Below are the code and all the weights of a small trained network. Each question names an input and a class and asks about switching units off, where a switched-off unit gives its printed mean instead of its output.

import numpy as np


def w(rows, s, z=0):
    codes = np.array(rows[::2]) - 128.0
    scale = np.full(codes.shape[1], s)
    scale[-1] = z or s
    return codes * scale


def f(y):
    return y / 2 * (1 + np.tanh(0.7978845608 * (y + 0.044715 * y**3)))


def log_softmax(a):
    a = a - a.max(-1, keepdims=True)
    return a - np.log(np.exp(a).sum(-1, keepdims=True))


def net(x, mask):
    res = np.array(x, float).reshape(1, 6) / 4 @ E
    y = f(res @ A[0][:, :-1].T + A[0][:, -1])
    res = res + np.where(mask, y, B[0][:, -1]) @ B[0][:, :-1]
    return log_softmax(res[-1] @ U[:, :-1].T + U[:, -1])


A, B = {}, {}
E = w([
[162,179,123,193,198],'x0',
[173,107,1,116,175],'x1',
[74,48,177,55,184],'x2',
[137,74,137,115,63],'x3',
[215,78,134,140,106],'x4',
[124,156,95,164,51],'x5',
],0.0091)
A[0] = w([
[116,38,74,26,171,114],'n0',
[248,178,123,156,168,197],'n1',
[30,140,176,94,46,235],'n2',
[223,12,85,54,158,253],'n3',
[225,139,119,190,104,131],'n4',
[201,123,114,155,60,67],'n5',
[145,57,82,158,193,106],'n6',
[1,102,106,189,167,209],'n7',
[196,157,158,221,187,203],'n8',
[191,107,202,27,64,121],'n9',
],0.0093,0.0047)
B[0] = w([
[134,59,110,108,215,207],'n0',
[49,193,48,170,110,222],'n1',
[233,135,254,68,117,243],'n2',
[97,85,53,174,216,255],'n3',
[87,167,49,171,99,201],'n4',
[211,72,73,164,97,177],'n5',
[64,194,83,82,158,170],'n6',
[82,159,154,39,84,189],'n7',
[54,155,124,142,113,221],'n8',
[169,64,151,170,147,207],'n9',
],0.0081,0.0096)
U = w([
[51,156,114,104,155,247],'0',
[118,170,121,127,182,121],'1',
[120,136,190,7,90,102],'2',
[193,114,36,214,68,104],'3',
[188,2,217,146,74,189],'4',
[116,159,202,157,57,3],'5',
[111,68,109,60,208,23],'6',
],0.0095,0.0039)

Each question gives the input, the list of numbers given to net, and the class t.
The units are the neurons (one row each of A and B). Each row of codes is followed by its name. A weight is (code - 128) times the scale printed after its matrix; where a second scale follows, it is the last column's (A, B and U).
mask holds one flag per neuron, in row order. A switched-off neuron (its flag False) gives its mean, the last column of its row in B, instead of its output. The means were averaged over made-up inputs and are rounded, as every weight is.
A unit's drop is (log p(t) with every unit on - log p(t) with that unit switched off) / (log p(t) with every unit on - log p(t) with every unit switched off).
The circuit of an input: a set's keep is (log p(t) with only the set's units on - log p(t) with every unit switched off) / (log p(t) with every unit on - log p(t) with every unit switched off). Starting from all 10 units, units are removed one at a time, each time the one whose removal leaves the highest keep (on an exact tie, the one counted first), for as long as the keep stays at least 0.8.
circuit, biggest first: the units of the circuit, biggest drop first
top k neurons: the k neurons with the biggest drops, biggest first
drop of u: that unit's drop, to one decimal
input [0,3,3,-2,-2,8], class 2: circuit, biggest first	(n3 n1 n4)
input [-4,-2,5,2,0,-5], class 4: top 4 neurons	(n2 n9 n1 n6)
input [8,-8,4,-2,7,-7], class 0: circuit, biggest first	(n2 n8)
input [-4,3,4,5,7,4], class 6: circuit, biggest first	(n3)
input [2,-3,-6,-5,-6,3], class 5: circuit, biggest first	(n3 n0)
input [3,-2,4,-7,-8,0], class 2: circuit, biggest first	(n7 n3 n1)
input [8,-2,2,3,0,-8], class 0: circuit, biggest first	(n2 n8 n9)
input [-8,-1,5,5,-6,7], class 4: circuit, biggest first	(n9 n2)
input [-2,6,1,-1,-8,5], class 2: circuit, biggest first	(n3 n7 n1)
input [4,-8,-2,5,8,5], class 3: top 2 neurons	(n4 n5)
input [4,-4,5,2,0,0], class 4: top 2 neurons	(n1 n6)
input [6,8,-4,1,-3,0], class 0: top 2 neurons	(n6 n8)
input [7,7,-8,2,-4,-7], class 0: top 2 neurons	(n8 n6)
input [-7,-6,8,-5,3,7], class 4: circuit, biggest first	(n9)
input [-7,-4,7,7,-7,8], class 4: drop of n3	-0.1
input [-6,-1,0,-2,7,7], class 4: drop of n8	0.1
input [4,2,-6,-5,-2,-6], class 0: drop of n8	0.2
input [5,-4,3,1,-4,-7], class 2: drop of n2	0.0
